Here is a tiny trained network, its code and every weight. The questions are about switching its units off for an input and a target symbol, where a switched-off unit gives its printed mean instead of its output.

import numpy as np


def w(rows, s, z=0):
    codes = np.array(rows[::2]) - 128.0
    scale = np.full(codes.shape[1], s)
    scale[-1] = z or s
    return codes * scale


def f(y):
    return y / 2 * (1 + np.tanh(0.7978845608 * (y + 0.044715 * y**3)))


def softmax(a):
    e = np.exp(a - a.max(-1, keepdims=True))
    return e / e.sum(-1, keepdims=True)


def log_softmax(a):
    a = a - a.max(-1, keepdims=True)
    return a - np.log(np.exp(a).sum(-1, keepdims=True))


def net(x, mask):
    ids = ['ζλξπτφψ'.index(c) for c in x.split()]
    T = len(ids)
    res = E[ids] + P[:T]
    u = 0
    for l in range(3):
        r = res
        for j in range(3):
            rows = slice(2 * j, 2 * j + 2)
            q, k, v = (r @ M[l][rows].T for M in (Q, K, V))
            z = softmax(np.where(np.tri(T) > 0, q @ k.T / 2**0.5, -1e9)) @ v
            o = O[l][rows]
            res = res + np.where(mask[u + j], z, o[:, -1]) @ o[:, :-1]
        u += 3
        y = f(res @ A[l][:, :-1].T + A[l][:, -1])
        res = res + np.where(mask[u : u + 4], y, B[l][:, -1]) @ B[l][:, :-1]
        u += 4
    return log_softmax(res[-1] @ U[:, :-1].T + U[:, -1])


Q, K, V, O, A, B = {}, {}, {}, {}, {}, {}
E = w([
[113,97,187],'ζ',
[92,91,152],'λ',
[75,185,159],'ξ',
[253,205,110],'π',
[32,179,123],'τ',
[156,100,115],'φ',
[103,91,99],'ψ',
],0.02)
P = w([
[129,24,236],'0',
[66,241,227],'1',
[129,212,224],'2',
[168,188,198],'3',
[157,170,175],'4',
[160,159,153],'5',
[158,151,129],'6',
[154,160,110],'7',
[141,161,88],'8',
[134,145,62],'9',
[133,152,50],'10',
[120,166,32],'11',
[112,169,27],'12',
[106,146,4],'13',
],0.0029)
Q[0] = w([
[168,156,98],'0.h1',
[140,106,83],'0.h1',
[132,92,104],'0.h2',
[112,149,149],'0.h2',
[139,137,254],'0.h3',
[152,109,114],'0.h3',
],0.02)
K[0] = w([
[252,134,176],'0.h1',
[107,189,142],'0.h1',
[177,158,88],'0.h2',
[89,132,95],'0.h2',
[160,147,6],'0.h3',
[68,128,134],'0.h3',
],0.012)
V[0] = w([
[201,254,123],'0.h1',
[194,75,160],'0.h1',
[43,140,121],'0.h2',
[156,226,143],'0.h2',
[96,170,174],'0.h3',
[120,147,227],'0.h3',
],0.0081)
O[0] = w([
[173,247,254,49],'0.h1',
[136,154,191,15],'0.h1',
[112,65,166,203],'0.h2',
[152,154,62,113],'0.h2',
[120,218,174,190],'0.h3',
[157,165,188,253],'0.h3',
],0.0068,0.0026)
A[0] = w([
[197,217,43,41],'0.n1',
[66,147,1,217],'0.n2',
[129,109,148,5],'0.n3',
[28,186,135,245],'0.n4',
],0.0061,0.0032)
B[0] = w([
[26,254,167,150],'0.n1',
[197,185,138,253],'0.n2',
[66,189,123,102],'0.n3',
[174,121,15,230],'0.n4',
],0.0077,0.0047)
Q[1] = w([
[58,187,139],'1.h1',
[249,107,73],'1.h1',
[171,177,147],'1.h2',
[51,62,127],'1.h2',
[201,135,89],'1.h3',
[69,163,132],'1.h3',
],0.011)
K[1] = w([
[72,67,58],'1.h1',
[226,226,254],'1.h1',
[89,75,44],'1.h2',
[219,161,146],'1.h2',
[164,154,4],'1.h3',
[200,132,226],'1.h3',
],0.0068)
V[1] = w([
[233,172,215],'1.h1',
[56,140,129],'1.h1',
[177,145,129],'1.h2',
[141,87,83],'1.h2',
[6,91,142],'1.h3',
[121,124,189],'1.h3',
],0.011)
O[1] = w([
[73,128,140,254],'1.h1',
[208,166,126,125],'1.h1',
[107,79,123,136],'1.h2',
[35,140,93,106],'1.h2',
[255,138,153,124],'1.h3',
[124,140,85,119],'1.h3',
],0.007,0.0096)
A[1] = w([
[242,108,43,150],'1.n1',
[185,161,174,5],'1.n2',
[129,44,254,2],'1.n3',
[70,235,104,70],'1.n4',
],0.0069,0.0036)
B[1] = w([
[253,81,117,233],'1.n1',
[155,107,57,127],'1.n2',
[172,1,131,177],'1.n3',
[238,82,73,253],'1.n4',
],0.0082,0.0054)
Q[2] = w([
[132,141,168],'2.h1',
[113,115,133],'2.h1',
[92,192,121],'2.h2',
[142,187,254],'2.h2',
[138,181,2],'2.h3',
[113,172,212],'2.h3',
],0.012)
K[2] = w([
[83,58,69],'2.h1',
[103,116,29],'2.h1',
[154,219,115],'2.h2',
[216,151,209],'2.h2',
[1,68,94],'2.h3',
[177,189,171],'2.h3',
],0.009)
V[2] = w([
[132,32,221],'2.h1',
[136,250,173],'2.h1',
[105,60,254],'2.h2',
[160,240,105],'2.h2',
[145,130,215],'2.h3',
[73,49,14],'2.h3',
],0.0076)
O[2] = w([
[153,254,46,120],'2.h1',
[188,124,239,60],'2.h1',
[149,235,74,123],'2.h2',
[103,76,237,2],'2.h2',
[138,222,133,86],'2.h3',
[84,39,75,189],'2.h3',
],0.0073,0.0041)
A[2] = w([
[49,87,253,4],'2.n1',
[52,72,137,70],'2.n2',
[36,173,58,224],'2.n3',
[218,140,10,105],'2.n4',
],0.0049,0.0021)
B[2] = w([
[146,254,34,173],'2.n1',
[151,197,124,159],'2.n2',
[8,94,150,154],'2.n3',
[107,171,126,248],'2.n4',
],0.0084,0.012)
U = w([
[78,152,99,150],'ζ',
[153,118,93,2],'λ',
[119,119,154,212],'ξ',
[55,146,149,141],'π',
[140,64,123,159],'τ',
[10,115,114,115],'φ',
[103,81,78,172],'ψ',
],0.013,0.0058)

Each question gives the input, a string of symbols that net reads in full, and the target symbol t.
The units are the heads (2 rows each of Q, K, V and O) and the neurons (one row each of A and B). Each row of codes is followed by its name. A weight is (code - 128) times the scale printed after its matrix; where a second scale follows, it is the last column's (O, A, B and U).
mask holds one flag per unit, layer by layer, with each layer's heads first. A switched-off unit (its flag False) gives its mean, the last column of its rows in O or B, instead of its output. The means were averaged over made-up inputs and are rounded, as every weight is.
A unit's drop is (log p(t) with every unit on - log p(t) with that unit switched off) / (log p(t) with every unit on - log p(t) with every unit switched off).
The circuit of an input: a set's keep is (log p(t) with only the set's units on - log p(t) with every unit switched off) / (log p(t) with every unit on - log p(t) with every unit switched off). Starting from the 12 units with the biggest drops (on a tie, the unit counted first), units are removed one at a time, each time the one whose removal leaves the highest keep (on an exact tie, the one counted first), for as long as the keep stays at least 0.8.
circuit, biggest first: the units of the circuit, biggest drop first
top k neurons: the k neurons with the biggest drops, biggest first
k most important neurons of layer l: the k neurons of layer l with the biggest drops, biggest first
which heads matter: for each layer, one digit per head in row order, 1 if its drop is at least 0.15 and else 0, layers parted by /
input τ λ ζ φ λ ζ π, target ξ: which heads matter -> 100 / 000 / 010
input ψ φ ψ ψ λ, target φ: circuit, biggest first -> 1.h2, 1.n1
input π τ ψ τ ψ ψ τ φ ζ ζ, target λ: 3 most important neurons of layer 0 -> 0.n1, 0.n2, 0.n4
input ψ φ ζ τ φ ψ ψ π, target ξ: circuit, biggest first -> 0.h1
input ζ ψ π ψ ψ π λ τ ψ λ, target ζ: which heads matter -> 100 / 110 / 011
input π ψ ξ, target ψ: circuit, biggest first -> 1.h3, 2.h3, 1.n4
input τ ψ ξ λ, target τ: top 2 neurons -> 2.n1, 1.n3
input ζ ζ ψ φ, target ζ: circuit, biggest first -> 2.h1, 2.h2, 1.n3, 2.n4
input λ φ ψ ζ ψ φ ψ ψ λ, target φ: circuit, biggest first -> 1.n4, 1.n1
input τ ξ ψ ψ, target τ: top 2 neurons -> 2.n4, 2.n1
input λ τ ψ, target λ: circuit, biggest first -> 1.h1, 1.h3
input π ψ φ ψ ζ ψ ζ ζ φ φ ψ λ ξ, target ψ: which heads matter -> 110 / 100 / 101
input τ τ ψ ψ, target τ: which heads matter -> 000 / 100 / 010
input τ τ ξ, target τ: circuit, biggest first -> 1.h1, 0.n4, 2.h2
input τ ψ λ ξ λ τ ψ ψ τ τ, target ψ: which heads matter -> 100 / 000 / 000
input ψ ξ ψ φ ψ ζ ζ ψ π ζ, target λ: which heads matter -> 100 / 010 / 011
input ψ ψ τ ψ τ ξ, target τ: which heads matter -> 000 / 111 / 010
input ζ ζ τ ζ, target ζ: circuit, biggest first -> 2.h2, 2.h1
input λ τ τ, target λ: which heads matter -> 010 / 101 / 000
input ψ π ψ τ ψ ψ ψ ψ ζ φ, target π: 2 most important neurons of layer 0 -> 0.n4, 0.n1
input ζ λ ζ ζ ψ ζ ζ λ τ ζ, target ζ: top 2 neurons -> 1.n3, 1.n4
input π ζ ψ ψ ζ ζ ψ λ ζ λ, target ζ: top 2 neurons -> 0.n1, 1.n4
input ζ ψ ψ, target ζ: circuit, biggest first -> 2.h1, 0.h2, 2.h2, 1.n4
input λ ζ λ, target λ: which heads matter -> 110 / 101 / 000
input φ ψ ξ, target φ: top 2 neurons -> 0.n1, 2.n3
input ζ ψ φ, target ζ: which heads matter -> 010 / 000 / 110
input ζ ψ ξ ζ φ ζ φ ψ ζ φ τ, target ψ: top 2 neurons -> 0.n4, 0.n1
